Each row has a name. After each piece below comes the name of the row it's from, unless a question asks for something else. Each question is about the rows just above it. Places in a row count from 0.

[ 36  92 -82 -10   0] -> j306
[-10 -82  13  92 -30] -> j438
[ -9 -82  92  36   0] -> j173
[-10 -82   1  92  36] -> j991
[-82  93  36   0 -10] -> j802
[-86 -46   1 -53 101] -> j561
Which row holds these entries in another order? [-82 -10   1  36  92]
j991
Which row holds these entries in another order? [ 92 -82 -10   0  36]
j306
Which row holds these entries in another order? [-82 -10   0  36  93]
j802
Which row holds these entries in another order? [ 92 -10   0  36 -82]
j306

[  -6 -106  101   41   46   21   -8   22   45] : j870
[  6  64  31 -18 -73  75  26  22 -12] : j956
[  -6   -8   45   22 -106   46  101   40   21] : j105
[  46   -7   40   -8   22   19  101   22 -106] : j375
One entry of j870 was changed: [  -6 -106  101   41   46   21   -8   22   46]. Where, and from what?
8, [45]
Put [  40   21   -6   -8   45   22 -106   46  101] back in order: which row is it?
j105
Put [ 101   22   46   22   40   19 -106   -7   -8] back in order: which row is it?
j375
[  22   45   -6 -106  101   41   46   21   -8] is which row reordered?
j870
Changed j956: [  6  64  31 -18 -73  75  25  22 -12]. Place and old value:
6, [26]
Which row holds these entries in another order? [  21   22  101   -8   40   45   46   -6 -106]
j105

[ 21  31  38  65   7  19   2  18 -59 -13 -89 -15  -2  -1  21 -78  -5  -6
 -27 -26   0  15  12   9 -23  -7  11 -14 -20 -18 -23 -13  16 -37  -7]  j980
[-18  65  -7  -6 -14  19 -13  21  38 -89  31  16   2 -37   7 -27  11 -78
 -59 -24  -7  12  21  18   8  -5 -13 -23  15  -1  -2 -15   0 -20 -26]  j411
[-37   0 -20 -25 -11 -59 -13   9  21 -12  50  14   6  37 -26   9 -15   0
 -46 -63   4  -8 -33 -16  -3  -3 -22 -33  58 -37  42  16  38   6 -15]  j363
[ -7  -6   2   0  38   9 -59 -13  21 -78  -1  16   7  11  21  -7 -13  -2
  15 -14  31 -24 -20  65  12  19  -5 -89 -23 -26 -37 -27 -15  18 -18]  j439
Changed j363: [-37   0 -20 -25 -11 -59 -13   9  21 -12  50  14   6  37 -26   9 -15   0
 -46 -63   4  -7 -33 -16  -3  -3 -22 -33  58 -37  42  16  38   6 -15]. Place and old value:
21, [-8]
[ 16 -37  -7  21  31  38  65   7  19   2  18 -59 -13 -89 -15  -2  -1  21
 -78  -5  -6 -27 -26   0  15  12   9 -23  -7  11 -14 -20 -18 -23 -13] is which row reordered?
j980
Put [ -2  15 -14  31 -24 -20  65  12  19  -5 -89 -23 -26 -37 -27 -15  18 -18
  -7  -6   2   0  38   9 -59 -13  21 -78  -1  16   7  11  21  -7 -13] back in order: which row is it?
j439
[-18  18 -15 -27 -37 -26 -23 -89  -5  19  12  65 -20 -24  31 -14  15  -2
 -13  -7  21  11   7  16  -1 -78  21 -13 -59   9  38   0   2  -6  -7] is which row reordered?
j439

[-35 -35  10  30 -49 -20 -88  45 -51 -61  71 -17  19 -29  34] : j433
[ 2 -1 -3 -1 -2 -1 -1  0  1  0 -1 -1  0  1  0] : j29
[ 27 -70 -12 -55  46  24 -10  -4  19  16  38  69  15  62  66] : j728
[ 31 -91  35 -36  11 -42 -30 -28  65  41 -19 -33  24  -4 -48] : j16
[ 34  45 -49  30 -60  19 -17 -29 -35  10 -51 -20  71 -35 -88] : j307
[ 1  1  0  0 -1 -3  1 -4  0 -3 -1 -2  1 -1 -1] : j965
[ 0  1  0  2 -1 -3 -1 -2 -1 -1  0  1  0 -1 -1] is which row reordered?
j29
Put [-48  -4  24 -33 -19  41  65 -28 -30 -42  11 -36  35 -91  31] back in order: which row is it?
j16
One entry of j16 was changed: [ 31 -91  36 -36  11 -42 -30 -28  65  41 -19 -33  24  -4 -48]. Where, and from what?
2, [35]
Put [-20  45  71 -35 -49 -51 -88 -61 -17 -29  30 -35  10  19  34] back in order: which row is it?
j433
[ 71  30 -20 -17 -35 -35  19  45 -61  34 -88  10 -29 -49 -51] is which row reordered?
j433
[-29 -35  10 -51 -20  71 -35 -88  34  45 -49  30 -60  19 -17] is which row reordered?
j307

[-22  21   4  -9 -25   0] -> j507
[ 18  22  -3  53 -36  -4] -> j566
[ 18  22  -3  23 -22  -1] -> j830
[ 37  69   1  80 -67 -18] -> j345
[-25 -15 -11 -16  11  -8] -> j789
[ -9 -22   0 -25  20   4] -> j944
[ 37 -18  81  69 -67   1] -> j852
Which row holds these entries in another order? [ -1 -22  23  -3  22  18]
j830
[  4  20 -25   0 -22  -9] is which row reordered?
j944
Where does [ 18  22  -3  52 -36  -4] differ from j566, and what was there?
3, [53]
One entry of j852 was changed: [ 37 -18  81  70 -67   1]. Where, and from what?
3, [69]
Changed j507: [-22  20   4  -9 -25   0]. Place and old value:
1, [21]
[-36  -4  -3  18  22  53] is which row reordered?
j566
Put [-67 -18   1  37  69  80] back in order: which row is it?
j345

[-50  43  77  60 -36 -63  54 -69 -54 -77  85 -27  61   3 -42  37 -61 -69
 -35  -9  29 -30  72 -20  -8  14 -72  51  51  30  42   3  50  28] -> j605
[  8 -14 -27  54  76   2 -42 -56 -48  88 -17 -63 -27  48 -12  36  78  87
 -68  86 -26  37  74  46  56 -52  34  37  33 -19  52 -83 -82  15] -> j671
[ 69 -25 -15 -26 -64  76  14  -6 -80 -42 -47 -20 -15 -47  -6 -65  73 -70
 -88   4  75 -21  55 -71 -38  -9 -45 -54  16  61 -65 -15 -12  -9] -> j975
[ 88   2  37 -68 -82 -27 -18  52  15   8  46  34  87  33  54 -26 -83  78
  56  48 -17 -27  36 -56  86 -42 -14  76 -12 -63  37  74 -52 -48] -> j251
[-54 -64 -15 -70  76  -6  75  69 -47 -12 -15 -38  61 -21 -47  54 -45 -26
  14 -25 -80 -15 -65 -88 -71  -9  16   4 -65  -6  73 -20 -42  -9] -> j127
[-55 -68 -73   4   9  -4  87  79  20  43   5 -43  11  22  72  -4   6 -12
  25 -57 -88  64  24  77  25  80  61 -32 -68  38 -75 -86   1  73] -> j818
[-37  87   2  -1  59  65 -62  43 -53 -77 -31  79 -51   7 -86 -20 -76  -9
  60 -21  61 -39 -71  51  67  16  71  55 -80 -25  -2  55  -7 -88] -> j950
Put [-48  34 -63   8  37  78  46   2 -17  37 -26  48  52  76  87  56 -14  15
 -12  36 -18 -68 -82  74 -52 -83  33 -27 -42 -56 -27  86  54  88] back in order: which row is it?
j251
Which row holds these entries in another order? [-88 -86 -80 -77 -76 -71 -62 -53 -51 -39 -37 -31 -25 -21 -20  -9  -7  -2
  -1   2   7  16  43  51  55  55  59  60  61  65  67  71  79  87]
j950
Which row holds these entries in another order? [-68  37 -48  34 -27  56 -52 -17  46  88 -56 -12 -27 -82 -18  36 -83 -63
  74 -42  33  76  15  54  78  37 -14   8  52  86  48   2 -26  87]
j251
Where does [-50  43  77  60 -36 -63  54 -69 -54 -77  85 -27  61   3 -42  36 -61 -69
 -35  -9  29 -30  72 -20  -8  14 -72  51  51  30  42   3  50  28] differ from j605, and what was there?
15, [37]
Put [ -9 -12 -15 -65  61  16 -54 -45  -9 -38 -71  55 -21  75   4 -88 -70  73
 -65  -6 -47 -15 -20 -47 -42 -80  -6  14  76 -64 -26 -15 -25  69] back in order: which row is it?
j975
Which row holds these entries in another order? [-42  -9 -54 -64 -15 -70  76  -6  75  69 -47 -12 -15 -38  61 -21 -47  54
 -45 -26  14 -25 -80 -15 -65 -88 -71  -9  16   4 -65  -6  73 -20]
j127

[  1   4  -2 -28   1  -3   4  12  12  33  -5  36  14  -2 -10   6  43   0
  30  10 -15   4  -3  19  -5   0 -13 -58   2  29   1  14   0   2   3  12
  -1   1  -4  -2  -1  14  -2  -3   0   5  87  12 -11 -13 -12 -55  21  -2
  24   1  13  -3  -5  19  31   0]  j94
[  7   5   4 -21   0  -2   3  13 -12  34  -3  33  29   1  -5   1  24 -27
   4  12   4  14 -23   3  -1   1   2  -8   1  17   6  27   0   8   3  11
  -8   0  -2  -3  -2  40   1  -2  -2  11 100  11   5  -2  -5 -14  27  -4
  17  12  16  -2  -7  22  -3  20]  j826
[  9   5   6 -11   0  -1   2  11 -13  25  -2  22  30   2   5  -2  14 -33
 -15  11  15  17 -28  -7   8   1  13  20   0  11   7  22  -1   9   2  10
  -8   0  -1  -4  -1  45 -11   0  -2  13  80   6  11   5   0  10  23  -5
   7  18  17  -1  -5  26 -11  28]  j358
[-14   0  29  -1  19  31  30  24  -5  43   4   4  14   1 -11 -10  14 -55
  -3  10  36  19  87  -3  12   4   1   2  12  -3   1  -2   2   0   5   0
   1 -58  -2 -12  12  13   1 -15  12  21  -2  -5   0   6   0  -5  -1  14
  -3  33 -13  -2   3  -2 -28  -4]  j471
[  0  31  19  -5  -3  13   1  24  -2  21 -55 -12 -13 -11  12  87   5   0
  -3  -2  14  -1  -2  -4   1  -1  12   3   2   0  14   1  29   2 -58 -13
   0  -5  19  -3   4 -15  10  30   0  43   6 -10  -2  14  36  -5  33  12
  12   4  -3   1 -28  -2   4   1] is which row reordered?
j94
Which row holds these entries in another order? [  3  11  -8   0  -2  -3  -2  40   1  -2  -2  11 100  11   5  -2  -5 -14
  27  -4  17  12  16  -2  -7  22  -3  20   7   5   4 -21   0  -2   3  13
 -12  34  -3  33  29   1  -5   1  24 -27   4  12   4  14 -23   3  -1   1
   2  -8   1  17   6  27   0   8]
j826

[-81  79  50   0  32  19] = j499
[  7  21  -6 -15 -13  38] = j81
[-25  12 -45  21 -21 -12] = j159
[-61 -35 -40 -17 -38   4] = j765
[ 29  95  52  54  -9 -91] = j86
[ 78  32  50  19 -81   0] = j56
[-104  -18  -31    2   53  -68] = j540
[ -9  52 -91  54  30  95] = j490
[ 51 -56  50 -69 -13  63] = j813
[ 54  52 -91  29  -9  95] is which row reordered?
j86
Which row holds these entries in another order? [-81   0  19  32  50  78]
j56
Which row holds these entries in another order? [-91  -9  54  52  95  29]
j86

